Below is a small trained network, with its code and all its weights. Each question gives an input and a class and asks what happens when units are switched off, that is, made to give their printed mean instead of their output.

import numpy as np


def w(rows, s, z=0):
    codes = np.array(rows[::2]) - 128.0
    scale = np.full(codes.shape[1], s)
    scale[-1] = z or s
    return codes * scale


def f(y):
    return np.maximum(y, 0)


def log_softmax(a):
    a = a - a.max(-1, keepdims=True)
    return a - np.log(np.exp(a).sum(-1, keepdims=True))


def net(x, mask):
    res = np.array(x, float).reshape(1, 7) / 4 @ E
    y = f(res @ A[0][:, :-1].T + A[0][:, -1])
    res = res + np.where(mask, y, B[0][:, -1]) @ B[0][:, :-1]
    return log_softmax(res[-1] @ U[:, :-1].T + U[:, -1])


A, B = {}, {}
E = w([
[30,57,216],'x0',
[130,129,131],'x1',
[128,129,129],'x2',
[129,126,129],'x3',
[129,127,126],'x4',
[67,108,2],'x5',
[46,249,158],'x6',
],0.0087)
A[0] = w([
[204,91,192,54],'neuron 0',
[112,152,138,42],'neuron 1',
[138,159,104,101],'neuron 2',
[173,128,82,166],'neuron 3',
[115,66,147,101],'neuron 4',
[157,98,128,50],'neuron 5',
[115,126,64,38],'neuron 6',
[90,103,137,34],'neuron 7',
[117,110,157,146],'neuron 8',
[74,252,154,67],'neuron 9',
[135,105,133,97],'neuron 10',
[106,100,138,33],'neuron 11',
[118,144,131,2],'neuron 12',
[58,176,127,78],'neuron 13',
[147,93,117,62],'neuron 14',
[91,52,59,93],'neuron 15',
[144,102,117,87],'neuron 16',
[43,141,169,92],'neuron 17',
[86,188,151,70],'neuron 18',
[138,123,206,101],'neuron 19',
[189,38,126,66],'neuron 20',
[134,143,91,137],'neuron 21',
[109,146,76,97],'neuron 22',
[101,157,139,70],'neuron 23',
[133,138,99,135],'neuron 24',
[117,87,137,119],'neuron 25',
[99,120,149,187],'neuron 26',
[87,178,124,36],'neuron 27',
[79,117,205,57],'neuron 28',
[131,152,174,99],'neuron 29',
[109,117,96,225],'neuron 30',
[61,124,97,134],'neuron 31',
[212,146,191,139],'neuron 32',
[79,132,144,137],'neuron 33',
[146,156,179,38],'neuron 34',
[91,194,136,82],'neuron 35',
[143,167,120,77],'neuron 36',
[76,107,122,144],'neuron 37',
[95,143,105,115],'neuron 38',
[89,54,182,112],'neuron 39',
[167,155,135,126],'neuron 40',
[177,158,154,119],'neuron 41',
[95,109,46,192],'neuron 42',
],0.017,0.0048)
B[0] = w([
[55,157,174,212],'neuron 0',
[89,94,59,143],'neuron 1',
[163,197,102,169],'neuron 2',
[189,189,140,221],'neuron 3',
[166,180,121,179],'neuron 4',
[90,136,20,158],'neuron 5',
[44,208,153,181],'neuron 6',
[191,177,37,152],'neuron 7',
[144,163,96,164],'neuron 8',
[102,80,64,253],'neuron 9',
[112,115,124,145],'neuron 10',
[131,178,105,144],'neuron 11',
[78,2,103,130],'neuron 12',
[112,80,105,196],'neuron 13',
[55,104,56,161],'neuron 14',
[97,173,197,225],'neuron 15',
[89,121,75,157],'neuron 16',
[178,161,137,206],'neuron 17',
[83,55,60,192],'neuron 18',
[47,153,166,193],'neuron 19',
[23,41,3,234],'neuron 20',
[235,136,123,179],'neuron 21',
[75,151,189,183],'neuron 22',
[38,79,75,157],'neuron 23',
[203,152,156,167],'neuron 24',
[206,227,123,163],'neuron 25',
[164,170,93,174],'neuron 26',
[95,126,98,174],'neuron 27',
[169,160,92,198],'neuron 28',
[110,153,156,169],'neuron 29',
[63,154,173,191],'neuron 30',
[133,110,208,190],'neuron 31',
[91,149,173,232],'neuron 32',
[229,185,131,175],'neuron 33',
[56,165,155,166],'neuron 34',
[116,38,86,195],'neuron 35',
[217,142,117,163],'neuron 36',
[184,194,143,178],'neuron 37',
[139,187,208,164],'neuron 38',
[214,163,75,214],'neuron 39',
[236,167,77,179],'neuron 40',
[85,158,188,188],'neuron 41',
[73,132,195,237],'neuron 42',
],0.0056,0.011)
U = w([
[63,55,25,99],'0',
[160,141,161,247],'1',
[74,187,224,72],'2',
[254,210,83,65],'3',
],0.0085,0.013)

Each question gives the input, the list of numbers given to net, and the class t.
The units are the neurons (one row each of A and B). Each row of codes is followed by its name. A weight is (code - 128) times the scale printed after its matrix; where a second scale follows, it is the last column's (A, B and U).
mask holds one flag per neuron, in row order. A switched-off neuron (its flag False) gives its mean, the last column of its row in B, instead of its output. The means were averaged over made-up inputs and are rounded, as every weight is.
A unit's drop is (log p(t) with every unit on - log p(t) with that unit switched off) / (log p(t) with every unit on - log p(t) with every unit switched off).
The circuit of an input: a set's keep is (log p(t) with only the set's units on - log p(t) with every unit switched off) / (log p(t) with every unit on - log p(t) with every unit switched off). Starting from the 12 units with the biggest drops (on a tie, the unit counted first), units are removed one at a time, each time the one whose removal leaves the highest keep (on an exact tie, the one counted first), for as long as the keep stays at least 0.8.
circuit, biggest first: the units of the circuit, biggest drop first
most important unit: the unit with the biggest drop
top k neurons: the k neurons with the biggest drops, biggest first
drop when u is switched off: that unit's drop, to one decimal
input [1,-3,-5,-6,4,-1,-5], class 0: circuit, biggest first => neuron 20
input [-1,3,1,0,-4,-4,-4], class 0: circuit, biggest first => neuron 20; neuron 15
input [4,-1,1,-4,5,-3,-2], class 3: circuit, biggest first => neuron 39; neuron 42; neuron 28
input [2,5,-6,7,5,8,-5], class 2: circuit, biggest first => neuron 15; neuron 42
input [-6,-7,-4,1,-2,2,7], class 0: circuit, biggest first => neuron 9; neuron 35
input [8,6,4,-4,5,-5,-6], class 3: circuit, biggest first => neuron 39; neuron 25
input [7,4,3,5,-1,8,0], class 2: top 2 neurons => neuron 15; neuron 42
input [6,-6,4,-5,-2,-5,2], class 3: top 2 neurons => neuron 39; neuron 28
input [-3,-2,-2,4,-2,-7,-2], class 2: top 2 neurons => neuron 0; neuron 32
input [-6,-1,-3,6,7,3,-6], class 0: top 2 neurons => neuron 20; neuron 14
input [6,-1,4,6,0,6,-5], class 2: drop when neuron 15 is switched off => 0.8
input [6,-5,-5,-2,-4,5,-4], class 3: drop when neuron 32 is switched off => 0.1
input [7,7,-2,7,-4,-2,2], class 3: drop when neuron 2 is switched off => 0.0
input [-5,0,-7,8,-7,-1,7], class 0: most important unit => neuron 9
